The two nearest rows among all rows above each row, by straight-line distance, nearest first (none for the first three rows):
(in the rows, 128 means zero)
0: [159 186 151 101 111  96 126  77 121 151 117 127 105 147 123 160 112 146
  90 141  88 223 186  96 130 137 150  86 132 150 147 138 133 143 166 126
 112 114 129 170 136 168 109 110 145 130  96  79]
1: [151 188 172 127 111  76 133  92  92 176 126 141 138 131 106 161 131 145
 108 142 107 204 169  72 135 135 112  97 124 114 117 126 117 142 136 140
  95 126 141 176 154 186 113  73 157 149 110  95]
2: [165 175  89 124 174 100 101 166  64 138 147 153 100  99  85 155 139 124
 114 114 106 147 131 112 175 134 107  99 120 129 138 152 106 165 137  96
 113 123 154 119 111 150 107 155 125 145  97 100]
3: [134 114  97 160 179 103 107 182 119 161 146 179  62 115  88 144 129 120
 136 150 123 182 122  76 183 130  86  73 126 129 151 142 122 178 110 115
 161 123 108 148 111 199 143 100 152 119 101 130] => 2 1
4: [132  53 168 101  71 161 140 118 156 161 109 119 134 140 192 136 159 141
 134 130 106 129 180 167  90 167 163 171 159 140 127 112 153 122 142 176
 160 137 129  95 138 105 112 117 115 125 155 109] => 0 1
5: [115 126  57  86 183 140 129 193 141 145 126 137 149 107 126 139 145 113
 135 110 143  34 100 151 163 111 104 109  94 165 141 149  79 120 107 165
 127 134 120 100 122  84 147 122 126 114 107 152] => 2 3
6: [144 121 176 118 126 164 150 147 164  82 147 119 120 117 116 137 128 153
 119 114 158  38  90 138  76 118 114 171 179 142 128 140 116  83 118 158
  92 147 147 105 102 176 147 150 123 121 106 147] => 5 4
7: [153 133 196 155 109 132 156  44 136 161 115 126 148 166 147 120 110 152
 105 145 132 207 139  67 116 126 122  86 124 119 139 117 138  92 127 161
 120 103  96 156 131 175 149  77 118 107 150  96] => 1 0
8: [117 114 151  77  85 125 135  65 156 141 103 111 141 152 188 102 133 142
 103 119 104 106 176 161 105 135 172 131 104 139 133 106 111  79 127 190
 116 136 118 128 162 113 170 111 105 125 172  99] => 4 7
9: [ 97  75 104  94 113 163 124 175 174 127 125 115  96  87 193 120 139 111
 137 113 147  35 130 197 114 147 164 175 181 138 130 143 144 102 125 188
 170 161 144  73 134 113 155 190 103 117 164 149] => 4 6
10: [131 151 162  81  79 145 141  68 140 146 101 102 157 149 194 125 141 135
 114 129 115 170 189 143  96 149 164 133 111 138 118 108 122 103 126 156
 102 138 130 171 162  88 126 109 130 153 167  79] => 8 4
11: [139 136  75 168 176 106 119 184 114 132 145 165 112 106  60 158 103 118
 144 130 138 130  81  86 166 124  89 117 109 143 136 136 126 175 113  74
 164 125 132 129 100 157  99 114 141 118  81 130] => 3 2
12: [126 174  67  96 180 125 114 170 132 110 161 123  59  82 101 139 141 112
 129 103 120  68  86 155 175  95 119  57 121 169 138 158  87 154 147 127
 136 127 114 124 107 142 133 177 127 119  86 149] => 5 2
13: [138 135 182 141 153 126 148  96 111 152 120 116 121 163  83 132 114 138
  95 122 132 233 150  72 152 108 126  68 115 130 152 122 103  95 150 165
 119  98  98 151 134 171 149  67 134 137 133  54] => 7 1
14: [117 167  80  59 187 139 131 147 126 105 134 140 115 109 129 164 141 110
 114 101 128  80 148 206 136 105 116 103 126 174 119 134  75 120 134 135
 105 141 171  98 127 124  96 177 141 140 104 122] => 12 5
15: [156 128 190 176  91 132 146  71 106 135 117 104 141 172 134 105 130 153
 101 138 109 204 111  98 111 131 130  81 108 111 137 119 155 130 128 128
 118 110 101 166 137 147 166 101  97 122 140 111] => 7 13
16: [120  93 148 129  53 102 127  73 131 184 106 101 112 136 191  99 121 136
 133 137 103 198 176 131 109 169 151 136 123 144 106 110 147 130 128 180
 154 102 103 123 165  98 138  99 134 125 152  97] => 10 4
17: [112  70 178 130  81 164 161 126 161 163  90  89 118 141 165 105 135 120
 147 124 136  75 125 143  91 174 152 166 145  92 121 123 143  85 123 172
 126 156  93 122 142 139 155  91  99 143 164 149] => 4 8
18: [ 97 139  34  41 177 113 125 147 104 153 115 150 169 106 137 171 151 116
 101 137 142 120 160 159 158 125 112  99  92 152 158 166  71 136 139 153
 136 129 156  88 127  84 115 112 163 132 104  94] => 14 5
19: [154  69 207 125 129 178 151 162 141 113 127 144  96 108  86 126 140 114
 122 117 156  50  73 122  85 128 130 149 175 103 146 140 157 110 127 168
 127 175 145 123  95 175 139 166  90 104 124 166] => 6 17
20: [155 168 116 103 149 140 139 167 131  72 147 119 118 121 104 134 117 130
 124 115 140  20  99 186 127  91 107 125 125 137 114 142 124 119 126  82
 104 117 175 111 118 147  91 163 100 153  87 132] => 14 6
21: [157 136 164 118  84 113 130  98 114 163 131 139  70 138 144 130 130 132
 125 138  98 212 173  76 127 100 124  72 131 126 145 104 145 159 151 133
 129 109 126 182 148 169 138 102 143 124 130  79] => 0 1
22: [120 158 140 100  72 100 126  72 134 135  88 101 178 153 171 138 138 126
 120 160 122 219 176 141 106 131 164 111 103 140 116 130 143 117 138 155
 109 129 125 149 160  98 106 100 153 143 148 105] => 10 16
23: [131  73 172 134  79 168 140 117 152 122  96 110 110 137 183 116 123 107
 138 134 159  79 131 130  68 167 158 168 169 116 130 119 160  91 130 173
 146 144  95 114 136 131 150 132 104 116 153 148] => 17 4
24: [148 180  90  71 160 100 106 162 107 111 149 141 100  77  58 151 117 115
 114 147 115 138 120 127 153 121 100  97 123 126 147 144 118 178 158  93
 117 141 165 118 114 171 109 140 111 139  98 137] => 2 11
25: [151  83 208 139  97 113 145 100 142 187  97 154 115 129 135 156 125 130
 109 149  93 228 195  59 110 153 146 134 161 124 134 133 145 126 172 137
 162 122 114 159 153 173 155  64 156 152 137  89] => 21 7
26: [146  67 222 139  74 134 127 116 131 163 106 137 151 146 142 129 129 154
 132 157 114 194 167 101  97 147 137 176 163 123 116 116 149 111 132 147
 130 121 130 127 139 160 141 103 143 127 151 113] => 25 4
27: [144 119 198  96  98 169 152 180 157  96 130 141 153 106 136 112 142 105
 143 114 138  64 144 174  71 139 134 193 200 115 113 148 115  91 134 170
 115 150 166  73 128 172 121 134 101 146 120 149] => 6 19
28: [127 176  54  78 167  87 102 180 105 111 132 159 125  73 108 167 118  90
 123 115 111  91 147 180 143 107 133 129 127 164 144 171  72 183 160  86
 116 160 158  82 101 125  99 178 131 147  79 118] => 14 24
29: [137 157 127 141 143  95 125 108 110 168 131 121 153 125 113 165 146 129
  97 160 114 224 142  65 142 109  96  83 119 132 138 141  92 122 142 146
 141 118 139 162 131 172 143  84 167 132 106  94] => 1 13
30: [115 128 162  85  78 121 161 109 122 120 101 114 173 139 187 132 128 151
 138 155  92 136 184 175  82 173 178 174 154 144 126 120 131 109 167 126
 141 141 141 104 162  87 110 137 127 131 158  95] => 4 10
31: [132 141  73 131 192 133 133 182 143 136 137 144 134  97  90 149 146  92
 138 113 162  50  86 148 145 116  78 101 129 122 120 153  75 102 126 137
 127 155 138  80 118 134 137 107 133 127 100 161] => 5 12
32: [144 117 148  40  80 179 139 126 139  84 113 123 163 145 185 171 126 125
 137 130 138  51 178 215  65 127 155 174 172 151 122 149 102  97 149 167
 124 164 171  83 117  96 105 185 115 157 123 122] => 27 30
33: [115  75 146 132  82 122 130  78 134 152 104 103 113 140 206  96 129 120
 142 143 105 135 172 139  86 162 164 164 129 148 113 110 147 125 143 149
 140 132 117 142 149  87 128 128 108 114 159 132] => 16 4
34: [123 126 144 155 128 136 135  99 123 170 104 134 167 151 132 132  99 145
 107 133 160 185 144  61 119 135 114  95  97 120 133 105 113  90 118 172
 113 124 124 162 155 130 147  71 140 132 136  93] => 7 13
35: [155 111 190 109  77 124 142  69 141 121 116  96  78 154 193 121 141 135
 151 109 104 138 164 171 122 145 171 125 154 137 125 106 149 125 156 152
 141 127 119 144 128 131 115 158 105 101 157 118] => 33 4
36: [134 168 110  83 146 156 136 145 130  81 128 110  97 101 125 149 128 114
 112 108 148  13 125 200 105 108 139 150 141 136 130 153  83  94 130 124
 106 155 145  99 107 107 118 165 105 117 101 144] => 20 14
37: [ 92 137  71  71 180 161 115 173 109 180  98 156 154 121 114 161 117  96
 108 132 163 155 145 126 163  85  99 101  87 141 132 154  76 118 137 194
 127 136 136  98 160  99 158  85 142 154 101 117] => 18 5
38: [129 109 146 108  67 121 122  89 127 160 108 123 164 149 186 127 139 138
 125 142 116 196 167 150  87 171 157 155 139 141 105  98 142 113 118 168
 140 120 131 119 149  79 116 109 147 148 156  90] => 16 10
39: [137  90 213 111  69 165 155  97 144  84 121 109  91 125 159  85 118 127
 124 108 111  56  94 159  96 168 164 135 160 122 138 137 133  87 150 163
  97 131 125 159 126 155 139 177  99 115 137 133] => 23 35
40: [106 136  41 120 169 104 109  80 122 173 117 117 165 125 147 126 125 128
 104 145 148 181 143  91 149 124 115 114 105 146 125 120  97 131 107 155
 153 128 100 150 139  96 157  70 158 128 141  94] => 34 29
41: [139 157  79  85 159 101 106 170 104 112 127 164  63 104  68 171 132 128
 139 118 107 152 129 140 165 110 114 134 140 142 122 144 112 182 145 107
 132 136 161 108 103 165 110 145 137 127  70 135] => 24 2
42: [125 171 123 173 159 110 127  89 109 169  97 152 171 139  96 147 125 161
  95 136 135 224 140  46 132 134 100 112  86 109 103 123 124 123 108 124
 131 109 108 139 164  89 142  71 172 135 113  78] => 34 29
43: [151 133 127  66 181 145 114 171 121  77 139 127  65  93 100 125 136  96
 147 105 137  27 101 184 134 116 119  94 146 154 139 165 101 121 149 139
 135 153 141 143  81 170 148 183  82  94 111 156] => 12 36
44: [139 139 159  50  65 139 127  53 133 144 104 105 130 166 179 117 133 155
 103 135 133 159 197 159 109 135 168 110 132 148 139 123 121  94 146 173
 106 120 107 154 141 114 161 117 124 144 157  87] => 10 8
45: [147 127 219  47 111 176 145 133 173 101 126 119  41 113 141  99 135 128
 139 104 128  37 121 174  64 115 124 112 166 145 134 143  98  93 151 217
 100 179 156 158 104 211 169 178  79 123 128 128] => 39 6
46: [138 142 150 101 156 161 142 175 148 109 126 142 108  93  87 136 123 115
 123 126 160  37  72 147  99 101  98 125 156 125 129 155 101  65 110 141
 131 158 155  92  95 164 129 111 110 114  91 135] => 6 31
47: [148 136 198 143 129 125 145  62 111 148 119 110 106 162 126 102 112 160
 111 127 130 198 147  60  94 122 114  36 120 121 140 145 129 118 123 166
 103 110 108 159 138 158 159 105 137 137 135  95] => 7 15
48: [117 109 157 140 126 138 151  64 151 179  99 107 154 154 165 124 134 139
 127 150 147 171 158 110 119 144 152 115  99 125 114 118 109  89 136 213
 117 136 104 151 147 122 184  78 149 127 148  91] => 34 7
49: [124 125 162  75  68 136 145  83 125 138 107 103 169 168 213 135 123 131
 117 132 138 109 177 180  87 145 168 137 148 134 150 124 107  74 133 199
 119 132 118 106 130  97 134 112 122 141 151  96] => 8 44
50: [121 105 163 102  50 161 121  75 147 116  95 118 147 147 205 103 124 116
 148 112 130  84 170 170  88 159 148 142 116 141 137 124 115  81 151 192
 128 131  97 146 139  70 146 130 100 112 153 106] => 49 8
51: [136  95 152  98 114 179 150 126 145 139  74 117 121 145 186 112 147 123
 125 126 165  53 122 174  79 144 157 172 159 121 125 145 105  59 123 198
 122 160  98 119 107 111 176 137 101 141 152 137] => 23 17
52: [148 163 173  95 119 114 139  76 132 132 110 109 139 140 123 138 146 136
 116 137 110 216 180  92 129 125 118 100 102 144 141 126 112 122 145 141
 108 102 110 154 143 165 130  93 145 136 113  84] => 0 1
53: [153 139 176 133  81  80 119  94  96 157 123 117 104 148 101 168 127 140
 118 135 100 224 177  84 140 135 143  70 126 135 129 114 147 163 149 100
 112 120 123 170 152 166 126 103 135 148 142  90] => 21 0
54: [144 109 229 116  71 116 159  64 124 124 107 101  88 165 168 117 148 134
 105 116 127 149 161 131  78 148 142 118 139 139 164 120 136 122 158 170
 118 142 118 176 124 164 168 128  95 107 159 108] => 35 44
55: [145  84 228 122  85 167 143 116 160 104 123 118  70 142 119 118 130 114
 129 117 106 102 138 132  57 140 164 151 184 122 137 126 130 130 170 157
 123 142 136 150 120 177 141 155 104 130 154 122] => 39 54
56: [139 135 174  46  96 179 147 132 144  89 151 116  66 128 162 127 137 130
 120  96 142  21 138 213  89 129 148 140 166 144 135 154  96  93 146 168
 100 139 131 142 126 171 151 190  92 132 124 138] => 45 39
57: [104  83 155 113  64 150 133 120 150 116 127  98 110 104 201 117 144 130
 155  92 112  40 134 190 110 154 152 197 149 131 113 132 150 126  96 128
 145 143 139  74 114 113 108 171 104  98 154 140] => 9 23
58: [103  93 146  90 106 168 147 169 146 116 115 139 169 123 172 127 166 129
 124 103 162  43 123 201  91 124 135 193 140 118 110 160 118 101 109 172
 146 166 163  84 122 100 131 126 123 150 132 150] => 27 51
59: [144  94 165 122  68 182 161 115 151 131 108 125 183 132 162 126 116 137
 141 131 162 102 134 164  91 160 153 180 145 122 128 117 141  86 115 157
 135 153 134  86 141 100 133 133 115 155 151 118] => 23 4
60: [154 136 206  71  64 151 146 113 131  90 121 110  99 116 186 142 128 121
 129 115 113 123 173 191  63 154 144 168 205 143 121 119 133 132 150 149
 131 165 164 127 130 164 109 179 110 163 142 126] => 55 35
61: [159 150 166 145 106 141 136 151 125  58 162 144 127 123 101 134 115 149
 125 121  91  84 104 141 111 139 119 175 175  90 136 134 152 145 125  38
 116 127 132 105 107 142  88 185 115 136 114 159] => 20 6
62: [137 146 211  90  87 120 135  97 139  98 117  88 143 156 166 118 124 136
 110 142  95 164 178 176  90 160 158 184 160 149 117  95 143 111 145 139
 119 136 154 130 136 138 119 142 112 148 145  96] => 30 60
63: [137 130 178  79  77 154 140  50 123 123 118  94 131 165 191  95 144 141
 123 118 120  91 158 156 118 149 180 128 119 151 146  99 140  79 137 195
  95 125 126 151 124  82 155 148 109 139 151 121] => 8 50
64: [126  70 135 175  81  88 129  58 128 160 120 103 136 167 174  95 114 135
 144 140  94 191 155  96 134 152 168 132 110 123 101 125 158 164  99 135
 143 114 108 135 144  85 137  98 151 128 151 118] => 16 33
65: [127 124 104 166 185 104 104 158 106 147 163 134  79  77  76 137 119  95
 143 113 119 163  84  96 156 113  92  57 142 137 159 137 126 185 134 104
 147 119 124 149 127 181 119 117 129 138  87 127] => 3 11
66: [105  66 113 108 102 160 118 166 158 129 143 114  90 129 178 102 143 120
 151 100 110  47  91 191 114 141 169 165 150 150 125 132 129 126 138 124
 134 146 134  78  95  83 115 182  87 109 159 184] => 57 9
67: [127 102 174 130  69 152 128 127 141 170 106 133 104 131 154 101 132 155
 150 131 112 147 153 110  87 152 156 170 159  96 118 107 147 104 136 195
 151 157 107 147 161 164 156 103 125 125 147 126] => 26 17
68: [149 173 163 162  60 129 103  65 121 126 136  98 147 193 126 108 138 155
 115 123  98 178 126  77 137 116 117  74 106 120 127 115 139 132 131  99
 103  92  91 166 142 129 163 136 122 143 156  85] => 15 47
69: [108  83 115 183 128 126 129  94 105 160 114 129 126 153 122  87 139 141
 125 150 107 221 153  64 158 132 132 108  88 100 146  99 142 156 117 150
 147 108  88 152 145 126 161  80 169 109 168 118] => 64 34
70: [139  66 219 109  75 161 149 128 137 145 114 154 162  94 154 129 122 119
 126 137 145 138 149 136  71 151 149 181 182 103  98 120 136  65 133 189
 147 136 138  80 128 171 113 121 122 129 149 137] => 59 26
71: [111 165  44 120 179 115 113 105 103 166 105 140 159 126 118 157 117 115
 111 133 157 150 126 111 158 101 109  81  70 152 128 148  90 126 112 153
 153  94 121 120 138  83 155  71 156 122 123 120] => 40 37
72: [141 149 172 131 100 120 146  76 103 162 111 126 136 147 117 139 118 136
 104 134 103 211 204  59 114 132 122 101 135 123 126 105 127 138 134 133
 110 114 132 162 149 181 132 101 134 114 131  89] => 52 1
73: [109  75 156 132  57 119 127  78 123 139  91  93 129 152 206 104 127 142
 125 138 133 116 165 141 105 174 167 159 132 127 131 105 166 125 118 151
 150 128  93 133 141  90 163 128 126 108 153 127] => 33 16
74: [119 196 125 157 179 115 109 155 113 117 154 172 113 124  87 147 123 117
 120 154 152 197 107  80 164 131  97 112 113 138 126 143 116 175 131  83
 131 131 136 144 120 169  86 133 145 123  83 107] => 11 2
75: [140 100 243  78  83 158 150 135 158 129 111 116  48 123 157 130 131 126
 128 134 116 158 179 157  60 162 172 154 199 129 158 126 118 103 185 188
 126 164 145 146 136 208 159 154  96 142 141 124] => 55 60
76: [103  74 215 143  72 128 145 116 162 162 104 127 156 145 162 123 130 139
 137 147 113 171 183 107 105 144 165 192 171 127 126 107 134  92 126 165
 164 137 130 111 160 127 152  77 129 116 178 132] => 26 67
77: [157 129 231  86  84 166 146 105 136  94 123 119 141 130 145 127 114 131
 108 153 142 131 138 106  70 135 132 179 179 133 124 120 147  88 136 153
 104 143 121 120 143 193 123 141  88 142 116 142] => 70 55
78: [141 153 116 138 156 114 115 129 113 155 144 165 100  95  68 147 154 127
  92 144  99 223 134  73 156 123  96  97 122 124 141 142 107 177 152 119
 141 120 133 155 138 194 140  82 155 143 121 104] => 29 3
79: [154 169 166  63 101 163 132 116 141  87 116 114 124 139 187 114 135 118
  96  92 133  28 132 210  76 135 123 128 162 135 112 139 111  80 144 139
  99 150 131 128 121 117 119 176 103 150 111 134] => 56 36
80: [152 138 186  74 145 188 150 166 158  96 145 124 135 109 103 156 134 127
 120 122 158  42 105 145  85 111 113 126 159 134 138 159  78  84 131 168
 118 152 147 112 122 174 151 143  92 143  99 144] => 6 46
81: [111  91  97   1 134 175 108 202 168 142 120 136  71  67 188 167 133  71
 139 117 122  30 151 228 109 142 154 164 182 189 147 166  62 132 166 233
 164 183 159  55 140 139 126 161 108 122 115 156] => 9 32
82: [142 162 106  83 178 103 115 193 111 123 166 149  99  74  82 161 101 116
 119 130 114 123 114 114 163  97 108 107 149 138 152 151 129 161 160 117
 146 142 154 124 110 199 109 144 128 117  93 142] => 24 41
83: [ 94 126  78  61 162 178 138 181 157 114 131 135 146  85 142 165 116  99
 129 122 154  46 110 211 100 126 135 185 159 155 126 167  89  86 107 162
 147 170 162  86 126  80 102 131 127 161  97 159] => 58 36
84: [119  79 106 139 189 157 129 198 129 123 140 144  65  70  94 125 146  95
 143 134 144  35  87 141 120 119 109 118 167 125 135 149 111 116 141 147
 160 148 146  99 118 170 156 140 128 128 112 177] => 31 46
85: [119 102 107 180 152  98 130 115 129 179 112 114 135 165 127 102 114 135
 116 146 139 195 122  65 158 122 112  78  69 132 127  95 114 132 109 168
 151  96  93 189 151 148 150  67 165 109 153 123] => 69 34
86: [100 142  72  53 192 163 130 159 149  98 118 124 132  96 157 129 136 122
 117 105 149  21  82 220 121  99 116 132 121 141 134 162  91  90 113 148
 118 136 124  83 102  68 136 187 129 144 115 159] => 36 83
87: [128 112 156 104 126 196 146 175 148 120 104 128 162 106 147 119 156 120
 143 138 145  23 120 172  88 115 127 180 161 132 121 167  92  80 135 190
 143 159 138  68 129 144 144 125 103 118 124 157] => 58 27
88: [126 150 106  66 136 161 138 165 137 101 134 117  92  98 152 128 125 110
 122 121 141  25 137 204 115 136 148 119 146 134 136 148  92 110 133 146
  97 166 151 106 119 133 134 177 110 123  99 153] => 36 56
89: [143 170 110 101 185 107 128 122 118 161 131 147  99 109  93 141 134 127
 103 120 143 191 145  65 152 105  90  79 107 145 129 144  98 112 145 161
 133 130 143 160 122 165 175  75 130 123  92  92] => 29 78
90: [134 165  46  64 154 105  96  79 110 145 104 123 142 160 159 154 160 102
 115 117 154 167 172 120 143 115 132  74 108 163 131 157  71 111 117 169
 138 133  95 130 140  86 150  75 155 130 127  74] => 40 71
91: [147 159 188  94  83 161 148 111 117  80 111 108 122 129 154 132 130 154
 112 118 123  62 122 191  65 124 124 164 167 139 141 126 118  93 144 122
 103 159 144 139 118 141 116 176  94 149 127 139] => 79 60
